Q:
[[140 142 137 127 132 126 124 119 119 111 106 106 106]
 [118 125 122 115 120 116 119 116 116 120 124 127 125]
 [149 150 139 134 133 129 120 125 120 122 117 118 112]
 [110 124 114 126 126 127 129 130 134 137 135 135 138]
 [122 129 124 129 132 127 129 131 127 129 124 128 128]
 [130 124 129 131 128 131 131 132 131 131 128 126 134]
 [ 98 101 111 111 115 124 120 128 130 137 137 146 145]
 [134 133 134 139 142 139 134 132 137 130 128 128 127]
 [133 130 129 132 129 129 134 125 130 125 126 125 129]
 [155 148 147 140 136 136 132 127 120 123 118 115 108]
 [120 124 127 120 132 132 130 130 131 130 135 133 135]
 [119 121 125 126 135 133 137 136 139 142 141 138 147]]
A: 141

Q:
[[135 129 136 132 130 135 137 137 129 137]
 [133 124 133 134 130 129 130 128 125 139]
 [126 130 133 132 132 123 126 124 130 128]
 [117 125 125 132 130 109 111 108 125 120]
 [126 138 118 123 124 126 126 126 137 128]
 [126 113 136 138 132 117 118 115 115 132]
 [122 136 132 125 130 126 128 131 135 118]
 [115 133 124 128 131 110 112 111 132 115]
 [127 110 142 138 132 122 123 121 112 130]
 [138 115 148 139 133 136 138 138 116 142]
 [138 118 154 140 137 139 143 143 119 140]
 [131 117 146 134 132 135 135 137 118 131]]
A: 137

Q:
[[129 128 129 132 108 147 131 126 139 136 141 109 128 144]
 [127 126 124 134 145 129 126 130 137 140 141 144 135 144]
 [128 131 136 119 128 122 132 130 110 111 107 128 124 108]
 [128 130 135 124 113 135 132 127 123 121 121 114 125 122]
 [142 135 117 135 121 150 136 134 138 141 142 121 136 146]
 [116 124 145 122 131 115 126 124 116 115 113 131 126 112]
 [118 126 147 122 114 125 129 123 118 114 114 115 125 113]
 [139 135 122 124 125 136 135 134 118 122 119 126 127 122]
 [136 135 130 136 114 146 138 132 134 135 135 116 140 136]
 [139 132 115 130 129 142 132 133 133 136 138 128 128 142]
 [128 129 132 132 121 137 132 129 132 132 133 122 134 134]
 [127 127 130 128 121 136 129 127 131 129 132 121 126 134]]
A: 121

Q:
[[135 125 125 126 128 128 118 128 129 124 127]
 [127 125 129 128 128 128 128 128 128 127 128]
 [129 122 129 127 128 128 124 128 128 125 128]
 [123 148 126 133 128 128 144 127 128 140 128]
 [129 122 129 127 128 128 124 128 128 124 128]
 [118 120 136 126 128 128 134 128 127 133 128]
 [129 124 129 128 128 128 126 128 128 125 128]
 [140 149 116 135 128 128 128 127 129 123 129]
 [131 128 126 128 128 128 125 128 128 125 128]
 [117 128 134 130 128 128 141 128 127 132 129]]
A: 127

Q:
[[115 141 106 109 107 151 113 145 120 136]
 [147 144 117 147 121 131 144 124 112 105]
 [108 141 141 116 125 150 132 118 142 126]
 [125 135 138 110 143 113 116 127 113 151]
 [108 109 105 143 144 140 115 108 127 150]
 [149 145 148 129 141 105 136 134 135 118]
 [117 132 135 136 146 108 141 138 130 110]
 [119 139 126 115 111 134 111 128 121 105]
 [146 138 141 113 107 122 137 135 121 113]
 [108 143 122 113 119 148 115 111 140 143]
 [105 138 138 108 126 145 108 118 124 130]]
A: 118
---
[126 127 105 133 126 151] => 151, 126

[103 121 145 107 123 107] => 107, 103

[[123 135 123 130 143 142]
 [138 125 149 129 137 127]
 [140 116 137 118 142 113]] => 142, 140

[ 99 146 120 129 127] => 127, 99

[[138 142 123 130 110]
 [115 151 116 131 119]] => 110, 115

[102 130 134 115 127 121 121] => 121, 102

[[134 128 118 115 124]
 [138 135 137 139 140]
 [111 135 151 148 143]] => 124, 111

[[142 128 118 112 141 127]
 [139 139 150 118 137 122]] => 127, 139

[153 122 108 120 127 112] => 112, 153
---
[[118 140 122 128 140 136 140]
 [122 153 106 115 138 154 136]]: 140

[[148 131 153 107 121]
 [113 151 137 117 100]
 [113 137 110 150 112]]: 100

[[128 125 122 145 122 146 132]
 [121 154 147 119 149 113 108]]: 132

[[136 104 116 115 133 144]
 [129 156 115 107 122 136]
 [133 121 124 125 147 135]]: 136

[[137 137 152 114 127 124]
 [118 109 139 129 122 150]]: 124

[[140 135 117 127 141 126]
 [ 98 116 124 134 131 141]
 [110 125 116 126 135 130]]: 141

[[148 108 110 128]
 [153 109 143 127]]: 128

[[132 106 148 141]
 [113 145 119 126]]: 141
---
147  142  147  137  141  146
150  145  145  137  140  145
145  139  143  138  150  142
--> 145

115  129  156  147  156  145  136
106  123  157  156  157  142  131
158  155  136   98  139  150  152
--> 123

113  148  115  123  145  139
133  142  103  107  129  152
125  152  102  114  137  153
--> 142

140  120  145  141  116  106
120  133  152  156  112  100
117  138  143  144  109  119
--> 133

140  112  137  129  114
123  155  104  113  138
129  105  152  145  123
--> 155

142  140  150  133
145  112  124  147
130  103  101  137
--> 112
---
[121, 138, 101, 113, 154, 151] yields 121
[108, 147, 106, 153, 139, 144] yields 139
[[144, 107, 119, 153, 141, 102, 124], [151, 133, 145, 138, 151, 111, 148]] yields 111
[148, 154, 147, 127, 104, 156, 114] yields 127
[100, 122, 112, 118, 153, 131] yields 118
[132, 121, 116, 154, 118, 112, 128] yields 118
[123, 145, 101, 138, 110, 126, 130] yields 123
[101, 152, 153, 125, 105, 112, 139] yields 112
[131, 139, 145, 149, 101, 148] yields 139
---
107  122  128  141  127  131  144 out 144, 107

123  125  143  117  114  109  152
127  129  133  115  125  117  130
out 152, 127

125  128  136  153  120 out 120, 125

100  112  143  140  135  124  133 out 133, 100

127  134  139  132
125  151  143  135
130  123  119  124
out 132, 130

104  127  129  154
141  128  128  125
out 154, 141

132  101  130  109  114  138 out 138, 132

142  130  119  131  102 out 102, 142

120  105  145  128 out 128, 120
